In the rows, 128 means zero.
Each name stands for a flat space through zero: a line, a plane or more. A row that begins with a name and a colon came from that space; any other row is followed by the name of the space it lies nearest, among the names in its block.
z87z648: 78,161,112,152,134,129,159,104,147,133,103,105,69,140,149,130,165,132,116,134,121,122,123,150
z540z766: 156,123,119,137,167,121,125,129,109,88,129,110,63,143,124,134,110,173,93,166,94,131,95,145
z87z648: 114,124,122,116,150,121,160,124,79,97,122,103,77,148,126,124,125,127,69,160,101,148,104,149
z106z68: 136,108,130,165,134,108,88,132,182,134,118,112,105,88,202,118,89,147,149,110,124,97,85,97
z106z68: 99,125,126,128,112,127,149,115,124,120,156,108,138,133,156,132,142,111,130,100,123,142,152,156
z540z766: 144,133,100,110,133,109,128,132,140,119,116,112,173,136,115,98,107,124,162,83,148,108,114,135
z983z487: 134,128,109,127,136,112,137,121,131,112,121,106,122,142,120,109,122,132,122,112,122,123,116,147
z540z766: 127,132,125,141,133,132,136,120,132,130,126,135,109,139,116,138,154,129,128,160,126,141,149,133
z339z955: 159,98,138,155,113,100,90,119,168,137,113,114,103,108,124,93,93,146,85,88,100,99,85,119
z106z68: 128,94,121,123,147,98,144,128,95,101,115,95,95,131,148,100,99,109,76,149,106,144,88,126
z339z955: 187,110,113,122,161,117,113,138,110,79,149,117,118,147,106,127,97,170,125,143,106,133,113,148
z983z487: 91,136,108,155,155,120,145,124,146,119,114,104,85,121,204,137,138,124,158,163,135,131,117,121
z339z955: 150,123,119,121,132,116,122,130,129,122,118,123,137,134,103,109,114,132,122,116,127,120,114,129
z540z766: 207,108,148,146,126,138,67,142,157,139,145,175,144,117,79,143,115,170,147,148,124,120,146,103
z540z766: 123,153,135,115,140,136,129,134,109,133,92,131,86,128,102,124,114,151,82,134,117,104,77,119
z87z648: 111,140,142,132,110,135,110,129,152,144,129,125,132,103,158,130,111,142,134,76,128,97,106,123
z983z487: 115,133,147,127,117,151,129,129,117,135,153,145,131,124,136,157,144,129,131,137,126,141,154,130
z106z68: 115,131,134,108,122,130,140,132,105,137,114,132,137,129,113,119,126,108,107,127,133,130,119,120
z983z487: 130,130,142,122,119,138,122,130,120,133,135,137,129,125,116,135,126,134,113,120,122,126,128,128
z540z766: 150,122,130,150,153,141,91,148,153,108,165,135,126,102,201,169,104,172,199,146,133,121,129,112
z87z648: 118,128,143,111,111,141,143,122,96,121,155,129,132,140,107,139,139,125,95,115,111,145,147,155
z106z68: 136,131,110,139,127,124,133,114,145,104,159,109,133,146,130,132,140,148,150,98,118,131,154,172
z339z955: 184,134,129,127,149,127,81,145,143,109,123,128,110,117,111,125,73,199,124,99,110,83,68,124
z87z648: 95,138,155,101,87,136,138,126,111,169,105,141,152,117,96,110,131,92,79,87,134,117,116,115
z339z955: 117,149,103,121,132,117,145,125,142,146,84,129,149,139,102,103,145,102,152,128,159,117,128,117
z339z955: 119,104,112,140,133,94,132,125,146,131,99,103,126,117,163,93,112,95,129,127,136,125,104,108
z106z68: 106,98,134,143,133,110,135,126,122,126,119,108,96,111,183,118,116,102,101,154,117,142,107,109
z983z487: 111,141,131,111,131,136,134,139,115,140,111,137,141,120,135,130,123,115,137,134,146,122,115,107
z87z648: 119,141,128,145,126,128,111,127,163,140,117,122,115,110,158,128,118,147,144,101,130,99,106,120
z540z766: 157,126,125,131,130,127,112,131,140,130,126,140,139,131,100,125,126,140,139,130,131,122,133,124
z983z487: 112,139,110,127,126,129,144,125,142,136,128,131,164,135,137,129,153,103,180,130,158,136,163,128
z87z648: 121,119,119,114,141,121,152,129,95,113,124,119,125,142,124,122,132,106,114,159,128,151,131,131
z983z487: 123,132,138,108,125,142,132,138,103,132,134,142,146,126,121,139,128,119,129,136,136,135,134,120
z106z68: 150,119,120,139,141,111,108,132,147,122,112,117,113,119,138,111,100,146,127,120,122,108,93,117
z339z955: 142,137,117,122,133,119,120,132,141,134,102,127,137,128,106,108,115,135,133,111,137,105,104,120
z106z68: 182,121,106,135,158,110,109,131,138,97,122,116,108,143,99,113,103,170,127,134,113,115,102,140
z540z766: 121,124,150,126,106,141,107,139,140,151,143,147,163,100,155,141,118,120,153,107,142,120,136,104
z106z68: 139,120,134,123,134,132,119,137,117,117,144,130,131,123,139,137,113,138,131,131,123,131,123,126
z87z648: 145,126,148,126,105,135,93,136,152,152,132,147,160,104,121,126,108,138,139,86,135,102,120,109
z87z648: 145,127,147,122,110,128,111,130,130,156,102,150,132,121,76,111,121,125,90,119,126,113,112,107
z339z955: 105,145,151,125,120,149,113,139,132,144,132,138,123,100,166,150,114,144,134,108,131,106,106,110
z339z955: 135,150,88,112,159,117,148,135,126,119,93,124,149,151,103,111,135,117,170,150,160,124,126,124
z983z487: 111,135,166,157,94,157,94,131,174,190,127,179,142,87,150,159,154,119,161,140,151,119,160,79
z540z766: 173,105,121,131,128,109,128,116,120,115,125,127,117,157,54,104,135,131,82,142,105,144,139,149
z983z487: 97,150,106,92,155,128,168,137,81,100,116,102,126,145,145,124,118,118,129,132,137,132,101,142
79,118,148,114,112,135,158,128,89,143,129,130,129,119,155,134,143,77,98,152,131,158,140,114  z106z68
89,133,115,106,138,133,168,134,95,122,131,124,156,137,158,137,147,82,160,159,156,158,154,124  z339z955
107,139,142,124,114,142,140,118,112,121,149,118,106,134,127,141,136,143,92,102,104,129,129,160  z87z648
134,114,136,103,121,125,137,135,95,135,117,140,151,134,91,113,125,97,100,142,133,143,130,114  z87z648
129,140,137,129,124,138,127,126,127,146,109,146,113,131,94,131,142,131,107,144,127,124,127,119  z540z766
107,121,119,115,137,134,154,129,96,90,178,106,144,139,177,151,131,121,153,127,125,158,155,160  z87z648
100,125,130,110,134,130,140,141,105,123,133,120,145,113,180,134,112,105,145,131,142,134,116,112  z339z955
120,124,140,152,108,129,124,112,151,147,129,133,109,125,123,129,150,125,109,125,117,130,144,132  z339z955
118,148,122,136,102,135,142,99,144,117,162,109,124,154,101,133,158,153,115,64,104,124,160,196  z983z487
127,105,141,149,126,137,106,132,142,104,194,117,132,104,215,165,111,151,169,114,115,138,147,139  z106z68
129,138,91,138,176,117,142,129,128,80,133,92,91,144,175,136,118,159,162,151,122,129,110,151  z540z766
142,124,156,124,106,141,98,142,140,170,115,170,160,103,106,131,123,116,135,131,147,117,132,83  z983z487
155,115,121,127,117,121,124,123,137,127,142,135,165,142,92,118,138,119,142,117,133,139,161,140  z983z487
118,115,132,129,133,119,135,130,114,132,110,124,109,122,139,119,123,108,102,154,125,137,112,110  z106z68
142,146,141,119,123,138,100,139,139,138,119,138,130,112,115,128,100,162,123,91,126,91,92,118  z339z955
138,117,126,111,117,114,128,128,120,126,123,118,151,131,104,101,110,116,107,93,125,122,115,134  z540z766
159,116,89,122,138,98,135,122,140,102,130,103,166,153,104,94,120,121,158,100,137,129,138,154  z540z766
122,130,125,139,123,136,148,113,124,127,144,137,120,151,104,143,174,118,126,159,124,158,179,150  z339z955
191,94,122,123,153,116,102,148,117,104,141,140,148,130,112,126,98,140,148,165,129,141,128,110  z87z648
153,112,153,99,142,134,100,162,92,126,120,146,137,100,136,130,70,137,110,143,129,116,75,82  z106z68
117,90,123,144,115,90,132,117,147,139,106,102,129,114,157,85,116,82,106,115,126,132,112,112  z339z955
100,104,131,151,125,107,130,121,144,133,118,103,102,105,193,114,116,105,115,128,121,129,106,112  z106z68
132,138,123,127,133,126,134,126,127,140,97,138,118,138,90,117,142,122,114,151,134,126,125,119  z106z68
139,116,109,133,164,96,124,135,126,110,83,97,81,121,151,95,85,137,101,145,118,109,55,108  z983z487

Each name stands for a flat space through zero: a line, a plane or more. A row that begins with a name and a colon came from that space; any other row is followed by the name of the space it lies nearest, among the names in its block.
z723z143: 75,140,126,180,122,106,135,130,92,118,146,121,119,61,111,114,137,132,175,164,117,114,129,140
z723z143: 113,118,112,133,97,149,153,114,108,108,159,133,130,108,137,117,124,168,116,116,128,154,156,126
z723z143: 128,124,134,107,111,139,154,121,121,116,151,138,154,113,134,129,129,126,108,121,117,131,127,143
z474z657: 128,136,133,150,105,122,93,129,100,119,121,129,118,98,124,149,135,153,125,127,116,130,126,141
z474z657: 119,141,137,109,122,123,151,129,118,126,138,132,155,94,124,141,139,102,119,128,104,128,123,134
z871z419: 145,149,127,122,115,126,74,139,150,150,115,161,123,129,106,148,142,111,161,148,119,126,139,109
z623z464: 137,129,136,128,117,143,83,135,125,145,114,137,120,161,113,143,118,147,134,122,135,85,127,139
z623z464: 120,123,105,140,104,157,153,122,134,112,164,148,118,128,124,111,122,170,135,118,151,135,169,124
z474z657: 143,119,136,128,121,120,122,122,120,122,123,114,124,117,149,132,132,127,106,129,124,142,99,144
z623z464: 95,144,109,147,127,130,151,137,104,147,119,99,104,112,116,133,130,138,137,110,127,122,153,104
z623z464: 130,122,131,132,180,103,161,129,151,117,117,108,129,140,139,109,127,97,126,134,140,139,110,124
z623z464: 125,122,109,136,119,144,164,132,151,143,144,133,106,138,124,108,128,126,147,131,151,124,143,117
z871z419: 145,119,129,148,133,111,81,125,132,120,104,136,113,134,133,129,132,139,134,140,123,165,130,115
z871z419: 133,133,119,174,119,107,96,149,122,168,70,115,70,126,110,147,147,123,150,127,116,149,140,93
z623z464: 113,140,141,128,136,127,115,130,107,116,131,128,148,122,115,141,121,139,127,122,122,92,126,149
z474z657: 124,155,121,130,97,122,116,143,117,168,112,122,106,87,116,157,153,101,143,134,105,132,126,108
z871z419: 117,131,135,135,156,109,172,148,145,144,102,139,138,138,95,129,139,79,144,126,108,125,148,108
z474z657: 145,98,147,127,102,142,131,125,133,124,139,156,141,147,126,119,122,133,120,135,127,110,114,164
z723z143: 139,149,134,135,151,122,139,152,147,145,105,121,112,144,105,150,134,106,132,111,143,82,121,135
z474z657: 127,110,142,138,135,114,145,137,135,152,105,125,125,141,119,118,132,91,138,142,115,119,110,130
z871z419: 138,119,135,146,144,103,116,126,126,111,105,128,126,121,133,129,136,125,121,132,113,168,128,120
z723z143: 94,107,120,149,125,142,177,123,119,131,158,110,117,130,132,87,112,140,146,140,153,95,121,147
z871z419: 129,126,139,100,136,135,138,128,139,122,134,155,167,148,114,129,123,114,124,123,114,120,144,128
z723z143: 122,100,130,116,136,145,154,113,155,101,170,168,164,157,126,85,110,133,144,149,143,124,143,141
z474z657: 191,107,113,166,85,142,98,139,171,150,107,150,53,161,132,132,141,153,132,126,165,149,126,127
z474z657: 127,122,116,93,104,151,141,118,126,150,143,116,132,133,148,121,123,125,114,123,126,140,125,114
z474z657: 127,99,127,123,72,147,132,117,96,148,127,121,121,122,145,126,128,147,102,119,104,157,127,127
z871z419: 120,118,125,130,154,120,161,133,143,139,113,124,128,150,121,112,127,104,136,127,126,138,141,106
z723z143: 128,146,109,128,127,127,144,132,141,140,136,114,106,108,135,129,139,116,137,130,141,139,128,111
z723z143: 122,122,118,148,133,112,85,130,120,166,93,94,86,137,139,119,128,122,152,150,129,141,110,101
z623z464: 119,116,126,126,150,125,175,121,151,102,155,148,153,129,127,98,125,113,138,141,134,143,142,128
z871z419: 119,117,125,106,130,134,164,124,115,139,119,109,140,139,137,126,124,120,99,104,111,149,138,110
z871z419: 116,105,136,189,112,104,166,149,129,161,99,132,91,111,100,114,149,92,164,153,111,125,122,132
z871z419: 124,116,136,135,82,121,164,129,128,149,148,140,128,74,132,117,152,83,144,167,104,140,96,146
z623z464: 115,131,116,113,125,137,120,117,121,136,144,110,127,123,146,116,120,133,133,138,135,131,120,118
z623z464: 161,103,120,96,144,112,111,92,149,91,144,118,143,120,196,99,128,123,95,152,129,231,98,111
z474z657: 148,124,122,148,159,117,109,128,150,115,114,116,101,154,140,119,122,142,130,128,160,134,119,127
z871z419: 129,144,106,107,122,140,122,131,166,164,148,133,112,131,130,113,133,98,170,159,149,120,124,102
z474z657: 124,147,119,141,129,131,119,126,121,94,142,143,131,110,118,141,129,165,126,112,134,138,162,126
z723z143: 130,99,142,127,123,137,116,130,120,154,104,124,126,175,123,120,113,129,124,125,123,103,117,135
z623z464: 88,145,122,127,139,130,109,135,96,160,108,97,123,136,113,134,116,132,147,122,119,92,139,106
z623z464: 156,111,125,119,157,122,95,112,147,109,118,115,121,164,162,113,115,144,110,130,149,163,112,120
z723z143: 118,111,134,126,114,125,109,120,120,134,131,144,142,124,128,113,127,121,145,156,107,144,127,123
z723z143: 122,132,121,147,143,136,152,127,119,96,142,114,120,130,131,127,117,168,111,100,156,112,140,145
141,125,133,162,88,120,94,139,112,153,100,131,91,107,118,149,146,133,136,135,113,132,117,133  z474z657
120,122,124,116,132,125,176,123,150,123,158,138,145,110,135,102,134,94,140,151,129,141,122,129  z623z464
108,123,126,128,158,116,152,103,110,87,166,80,138,95,177,96,114,139,112,144,153,131,81,159  z723z143
151,106,131,140,124,128,127,124,136,119,121,127,114,144,143,120,126,141,112,124,139,144,116,139  z474z657
118,132,147,107,170,101,111,123,118,126,112,104,157,128,140,127,123,93,124,144,110,123,93,130  z623z464
135,141,124,130,131,129,139,136,116,138,111,90,103,124,138,150,130,135,101,97,139,114,113,132  z723z143
139,98,130,118,137,132,145,119,139,132,125,114,126,160,151,105,117,123,111,128,138,141,110,130  z474z657
134,129,116,142,114,125,158,133,133,133,127,122,105,106,132,130,143,123,123,121,129,154,134,118  z623z464
100,159,132,97,122,134,122,120,97,110,158,128,171,84,125,146,127,132,122,126,107,112,133,136  z474z657
84,155,129,141,167,110,108,131,99,113,122,114,145,112,108,133,120,136,152,131,118,106,147,117  z474z657
132,121,120,131,95,149,146,134,146,145,144,158,119,134,112,121,133,127,146,133,133,120,147,126  z623z464
128,122,138,154,141,113,128,132,120,112,112,128,125,127,120,132,130,136,124,122,123,130,131,137  z871z419
128,103,143,111,136,129,150,122,132,131,131,125,149,149,138,109,118,108,118,136,124,119,105,144  z474z657
129,131,132,124,126,127,130,131,135,130,131,140,135,124,121,129,132,116,136,135,123,123,128,130  z871z419
118,132,131,133,167,114,120,137,145,147,110,116,121,155,118,115,122,100,159,146,140,98,116,119  z474z657
150,105,131,121,107,142,117,126,155,130,132,177,137,159,117,117,128,130,138,138,124,146,150,122  z623z464
108,124,113,97,136,137,131,100,126,108,174,115,153,115,164,94,113,137,131,151,139,152,120,121  z623z464

Each name stands for a flat space through zero: a line, a plane or more. A row that begins with a name and a colon came from that space; any other row is followed by the name of the space it lies nearest, among the names in its block.
z470z406: 145,144,128,165,139,155,125,139,123,129,182,151,139,158,148,126,97,111,106,96,199,139,93,117
z604z833: 135,143,125,107,151,152,123,122,145,157,112,131,102,125,105,155,123,155,132,142,123,139,105,125
z470z406: 138,109,113,130,122,116,132,140,149,165,109,118,113,85,102,149,138,132,138,142,77,113,141,135
z973z109: 98,94,135,134,112,106,123,124,111,119,129,119,128,120,121,126,94,97,123,103,102,114,156,135
z973z109: 154,131,126,125,130,126,129,120,127,118,127,127,143,132,150,112,126,123,124,147,125,121,127,132
z470z406: 131,107,132,144,136,120,125,153,109,136,145,139,125,131,104,111,141,85,118,95,126,118,127,140
z278z659: 107,149,145,98,141,117,148,126,135,123,151,145,137,152,122,119,153,145,120,159,127,144,128,123
z973z109: 102,114,150,134,175,134,159,116,119,128,178,142,123,172,128,101,108,123,107,106,166,154,119,149
z470z406: 115,140,125,149,138,145,135,135,134,105,139,132,149,134,157,126,147,150,132,126,164,114,110,129
z604z833: 149,137,132,87,92,114,160,129,184,167,166,131,115,132,130,170,132,165,128,160,104,149,161,109
z604z833: 94,90,141,143,104,83,150,145,126,121,170,134,146,126,128,117,117,91,119,107,101,106,171,134
z278z659: 124,118,116,144,109,118,128,133,127,128,135,118,153,100,138,134,132,125,117,149,112,120,138,128
z278z659: 139,134,128,123,121,125,140,143,172,150,144,144,120,125,131,160,108,141,141,130,111,99,130,115
z470z406: 102,122,140,103,145,108,139,135,139,139,111,137,109,124,93,129,144,132,144,133,84,113,138,135
z973z109: 85,116,133,160,178,128,158,117,122,147,138,128,106,130,103,106,130,143,130,108,159,170,117,148
z278z659: 66,138,149,93,159,144,121,117,109,124,110,132,96,152,83,136,143,149,130,111,139,158,115,130
z278z659: 136,128,134,100,102,118,114,142,119,117,124,131,131,134,119,130,154,111,126,127,105,116,143,122
z278z659: 94,133,124,158,152,126,154,112,146,144,153,131,138,117,137,134,91,154,121,152,145,147,117,126
z604z833: 130,130,128,105,142,133,130,133,137,181,145,137,104,122,78,154,125,130,107,147,106,158,118,126
z278z659: 111,115,120,150,127,128,110,105,122,150,100,114,98,104,108,147,51,118,136,105,122,144,128,121
z278z659: 106,129,143,94,107,127,116,151,123,114,124,136,115,144,104,144,170,125,136,100,118,115,141,121
z470z406: 141,85,105,161,117,121,119,123,97,155,139,98,147,81,117,122,115,92,87,145,102,147,140,149
z278z659: 107,134,144,102,123,121,115,121,125,135,110,136,90,144,94,142,97,120,143,98,119,142,136,113
z604z833: 126,124,124,117,112,128,139,120,133,142,158,117,142,122,133,142,134,143,101,160,124,156,141,128
z973z109: 171,153,128,95,141,123,126,88,114,103,89,115,146,139,157,86,138,139,128,194,115,147,125,134
z278z659: 157,129,123,154,143,136,140,124,156,145,130,135,108,133,145,131,85,134,149,103,150,120,118,127
z973z109: 141,145,131,98,141,132,119,116,111,148,123,131,119,136,98,122,137,125,108,159,121,170,115,125
z973z109: 118,110,139,101,122,146,143,120,138,123,161,118,125,153,145,147,132,151,112,119,139,135,144,140
z973z109: 128,122,136,127,116,119,131,128,129,121,147,134,131,143,138,126,105,113,125,113,131,123,140,123
z604z833: 164,128,120,141,127,128,130,126,125,145,132,124,122,126,128,115,130,117,124,126,141,153,127,130
z604z833: 103,142,130,109,140,147,120,119,127,114,115,126,134,130,130,143,134,155,126,149,128,122,113,127
z470z406: 147,151,143,90,80,120,130,155,164,114,138,148,113,160,140,154,154,139,159,99,130,102,151,98
z470z406: 138,156,143,94,129,128,129,101,140,145,145,144,108,163,123,141,67,133,120,141,139,167,124,103
z604z833: 100,96,124,189,164,111,150,115,101,109,141,119,160,114,150,75,112,105,115,126,142,125,127,159
z604z833: 89,121,137,92,116,149,119,113,121,84,117,109,144,139,155,148,140,160,124,135,124,107,139,136
z973z109: 107,187,148,100,129,134,107,147,132,129,128,173,103,166,89,148,128,129,144,107,157,142,97,83
z470z406: 154,122,118,123,105,118,137,131,143,143,139,118,139,111,137,137,141,133,120,155,107,131,146,127
z973z109: 150,114,121,179,123,110,167,123,153,135,160,123,133,127,169,106,108,132,140,111,161,140,146,134
z470z406: 99,121,121,149,168,139,126,98,102,123,108,112,138,111,127,110,107,136,114,152,134,147,107,147
z973z109: 123,131,129,133,140,128,122,134,120,131,126,137,128,127,114,123,126,116,125,126,126,125,116,127
z278z659: 164,127,118,150,151,149,136,129,138,131,142,130,142,130,158,120,123,133,121,136,149,113,106,141
z604z833: 118,83,129,121,115,138,108,118,60,112,148,96,147,132,120,106,150,87,72,116,131,161,145,158
z470z406: 176,144,122,119,86,135,113,130,143,132,125,126,115,137,146,149,112,127,140,111,143,134,137,104
z604z833: 104,75,141,127,140,113,142,136,127,147,143,126,103,128,99,129,104,99,125,84,94,109,154,155
135,116,119,142,103,128,123,163,141,122,119,126,128,110,131,142,171,127,150,98,121,87,138,129  z470z406
148,143,128,111,122,126,133,126,152,141,121,133,114,131,128,141,124,144,142,138,119,129,131,117  z470z406
148,122,102,161,123,143,124,132,139,139,111,109,136,89,144,141,137,145,135,137,130,116,120,134  z470z406
153,147,145,91,103,95,146,143,160,130,129,149,111,152,124,124,154,130,159,126,107,121,156,109  z278z659
153,127,120,142,128,130,138,124,129,147,166,129,146,127,140,125,113,120,99,150,141,150,123,128  z470z406
100,112,125,131,99,124,123,137,127,118,135,117,141,111,132,149,135,130,122,122,116,114,147,126  z470z406
117,126,136,130,123,134,124,139,109,105,146,132,138,149,134,116,151,116,119,103,155,128,127,130  z278z659
139,143,135,132,141,103,156,136,164,147,134,152,114,134,123,120,121,134,155,132,119,121,131,119  z604z833
138,109,126,119,115,143,132,116,142,120,120,107,117,130,154,143,120,150,138,112,130,118,145,139  z604z833
111,138,134,125,161,137,136,108,114,125,137,131,135,142,127,111,122,138,111,150,146,155,110,135  z278z659
101,165,152,75,144,140,127,100,125,89,100,133,117,172,136,121,141,168,147,140,146,144,121,119  z973z109
164,144,131,113,129,107,143,116,148,142,135,139,133,135,138,117,105,126,129,167,107,133,133,119  z278z659
122,127,117,150,164,162,145,137,143,131,161,131,157,121,152,138,146,159,107,153,152,108,95,146  z278z659
149,131,120,133,105,131,132,128,149,164,171,132,130,122,131,162,85,127,104,141,133,148,130,110  z470z406
106,101,141,125,115,114,137,119,122,120,150,122,125,142,134,126,96,113,120,103,125,131,157,134  z973z109
147,139,132,123,131,117,135,118,137,137,151,141,139,139,139,124,87,117,115,153,123,132,125,118  z278z659
115,122,124,132,145,159,111,166,128,134,142,144,134,120,109,158,150,122,115,112,125,82,97,135  z973z109
113,136,127,140,96,107,123,145,127,116,147,138,154,120,134,132,129,112,123,134,124,117,138,108  z604z833
103,103,116,130,111,135,126,132,134,141,111,102,115,94,114,160,149,152,134,119,109,127,145,137  z973z109
102,89,128,146,137,108,132,121,101,166,142,116,111,107,80,119,103,93,102,115,107,168,144,144  z973z109
